[[116 140 137 136 126 128 142 118 124 138 121 136]
 [152 120 111 102 112 128 135 145 135 136 125 117]
 [145 118 120 122 132 130 116 143 137 120 138 122]
 [140 120 123 119 122 139 133 143 125 135 120 119]
 [130 132 127 129 132 121 124 125 136 124 137 133]]
->
[[116 137 126 142 124 121]
 [152 111 112 135 135 125]
 [145 120 132 116 137 138]
 [140 123 122 133 125 120]
 [130 127 132 124 136 137]]

[[149 117]
 [130 111]
 [111 145]
 [139 124]
 [135 115]
 [134 124]
 [131 129]
 [136 123]
 [127 123]
 [129 118]
 [147 128]]
->
[[149]
 [130]
 [111]
 [139]
 [135]
 [134]
 [131]
 [136]
 [127]
 [129]
 [147]]

[[143 129 130 148]
 [119 126 112 126]
 [143 126 124 140]
 [140 132 152 135]
 [116 121 104 137]
 [118 134 141 140]
 [139 127 140 136]
 [136 122 129 122]
 [124 141 132 108]
 [119 119 122 133]
 [136 120 122 112]
 [135 132 143 115]]
->
[[143 130]
 [119 112]
 [143 124]
 [140 152]
 [116 104]
 [118 141]
 [139 140]
 [136 129]
 [124 132]
 [119 122]
 [136 122]
 [135 143]]

[[129 140 104 124]
 [150 117 130 133]
 [125 121 118 151]
 [150 138 152 115]
 [116 140 111 148]
 [143 130 133 122]
 [103 133 136 109]
 [144 132 138 112]
 [114 115 109 139]]
->
[[129 104]
 [150 130]
 [125 118]
 [150 152]
 [116 111]
 [143 133]
 [103 136]
 [144 138]
 [114 109]]

[[129 128 127 128 129]
 [127 127 128 128 129]
 [128 128 128 128 128]
 [113 101 136 128 118]
 [124 121 130 128 126]
 [132 122 124 131 128]
 [132 130 125 128 132]
 [128 131 124 141 126]]
->
[[129 127 129]
 [127 128 129]
 [128 128 128]
 [113 136 118]
 [124 130 126]
 [132 124 128]
 [132 125 132]
 [128 124 126]]

[[141 121 134 116 135 127 121 123 157 145 145 111 128 109 115 100]
 [117 138 142 119 109 133 124 136 123 130 145 120 114 115 117 110]
 [146 120 113 144 155 126 138 122 137 128 110 144 150 150 147 156]]
->
[[141 134 135 121 157 145 128 115]
 [117 142 109 124 123 145 114 117]
 [146 113 155 138 137 110 150 147]]
---
[[121 135 121 151 143]
 [117 135 121 151 134]
 [118 135 120 151 132]
 [120 135 121 150 141]]
->
[[121 135]
 [117 135]]

[[129 127 104 130]
 [126 127 104 133]]
->
[[129 127]
 [126 127]]

[[134 103]
 [117 119]
 [129 120]]
->
[[134 103]
 [117 119]]

[[117 143 139]
 [154 126 114]
 [137 114 124]]
->
[[117 143]
 [154 126]]

[[137 101 132]
 [143 109 124]]
->
[[137 101]
 [143 109]]

[[126 144 135 137 149]
 [148 120 135 143 145]
 [128 120 125 122 106]]
->
[[126 144]
 [148 120]]
---
[[149 140]
 [106 121]]
->
[[149 140]]

[[143 132 118 127 119 107 147 109 121 141 113 112 138 121 122]
 [127 130 132 124 145 123 119 122 114 143 123 130 128 108 107]
 [115 128 137 146 138 131 149 107 114 118 113 138 119 123 117]
 [122 148 114 113 131 134 118 109 117 121 131 133 131 139 108]
 [131 117 147 119 113 134 106 125 134 142 126 128 116 139 108]]
->
[[143 132 118 127 119 107 147 109 121 141 113 112 138 121 122]
 [115 128 137 146 138 131 149 107 114 118 113 138 119 123 117]
 [131 117 147 119 113 134 106 125 134 142 126 128 116 139 108]]

[[135 117 116 117 124 135 110 127 113 108 116 142]
 [118 119 139 155 120 123 133 114 135 133 130 132]
 [144 121 128 116 130 127 124 131 123 117 118 132]
 [119 114 120 140 117 135 114 116 118 116 122 144]
 [129 117 128 135 123 128 122 121 125 120 122 137]
 [113 126 134 152 122 126 133 117 134 137 134 128]
 [134 120 124 124 126 130 120 126 121 117 120 136]]
->
[[135 117 116 117 124 135 110 127 113 108 116 142]
 [144 121 128 116 130 127 124 131 123 117 118 132]
 [129 117 128 135 123 128 122 121 125 120 122 137]
 [134 120 124 124 126 130 120 126 121 117 120 136]]

[[113 145 140 144 106]
 [128 109 149 117 149]
 [123 142 145 146 141]]
->
[[113 145 140 144 106]
 [123 142 145 146 141]]

[[151 110 133 124 139 115 114 119 130 103]
 [117 111 141 136 135 146 137 150 126 140]]
->
[[151 110 133 124 139 115 114 119 130 103]]

[[142 116 128 133 128 128]
 [136 154 129 129 129 129]
 [105 118 129 110 127 126]
 [137 114 126 127 129 131]
 [123 116 128 138 130 128]
 [136 132 129 102 128 130]
 [102 124 125 125 127 128]
 [131 113 129 101 128 128]
 [125 146 129 129 127 128]
 [143 138 127 119 126 125]
 [121 126 130 149 126 128]]
->
[[142 116 128 133 128 128]
 [105 118 129 110 127 126]
 [123 116 128 138 130 128]
 [102 124 125 125 127 128]
 [125 146 129 129 127 128]
 [121 126 130 149 126 128]]

[[147 142 132 149 138 124]
 [101 117 135 123 139 140]]
->
[[147 142 132 149 138 124]]

[[132 112 133 141 133 133 137]
 [127 116 130 150 132 132 133]
 [133 110 132 142 134 134 137]
 [142 124 116 149 145 145 126]
 [139 102 124 148 138 138 135]
 [137 109 123 149 140 140 132]]
->
[[132 112 133 141 133 133 137]
 [133 110 132 142 134 134 137]
 [139 102 124 148 138 138 135]]

[[123 116 122 135 134 120 134 118 126 138 125]
 [143 136 136 117 116 130 128 139 127 132 135]
 [130 143 137 117 111 138 122 147 129 130 119]
 [132 120 127 130 128 122 137 126 127 144 129]
 [121 111 115 149 157 119 135 102 130 118 141]
 [122 127 126 134 135 130 128 124 130 125 126]
 [128 137 134 121 116 134 125 140 129 133 120]
 [130 115 121 138 144 119 136 112 127 128 140]]
->
[[123 116 122 135 134 120 134 118 126 138 125]
 [130 143 137 117 111 138 122 147 129 130 119]
 [121 111 115 149 157 119 135 102 130 118 141]
 [128 137 134 121 116 134 125 140 129 133 120]]
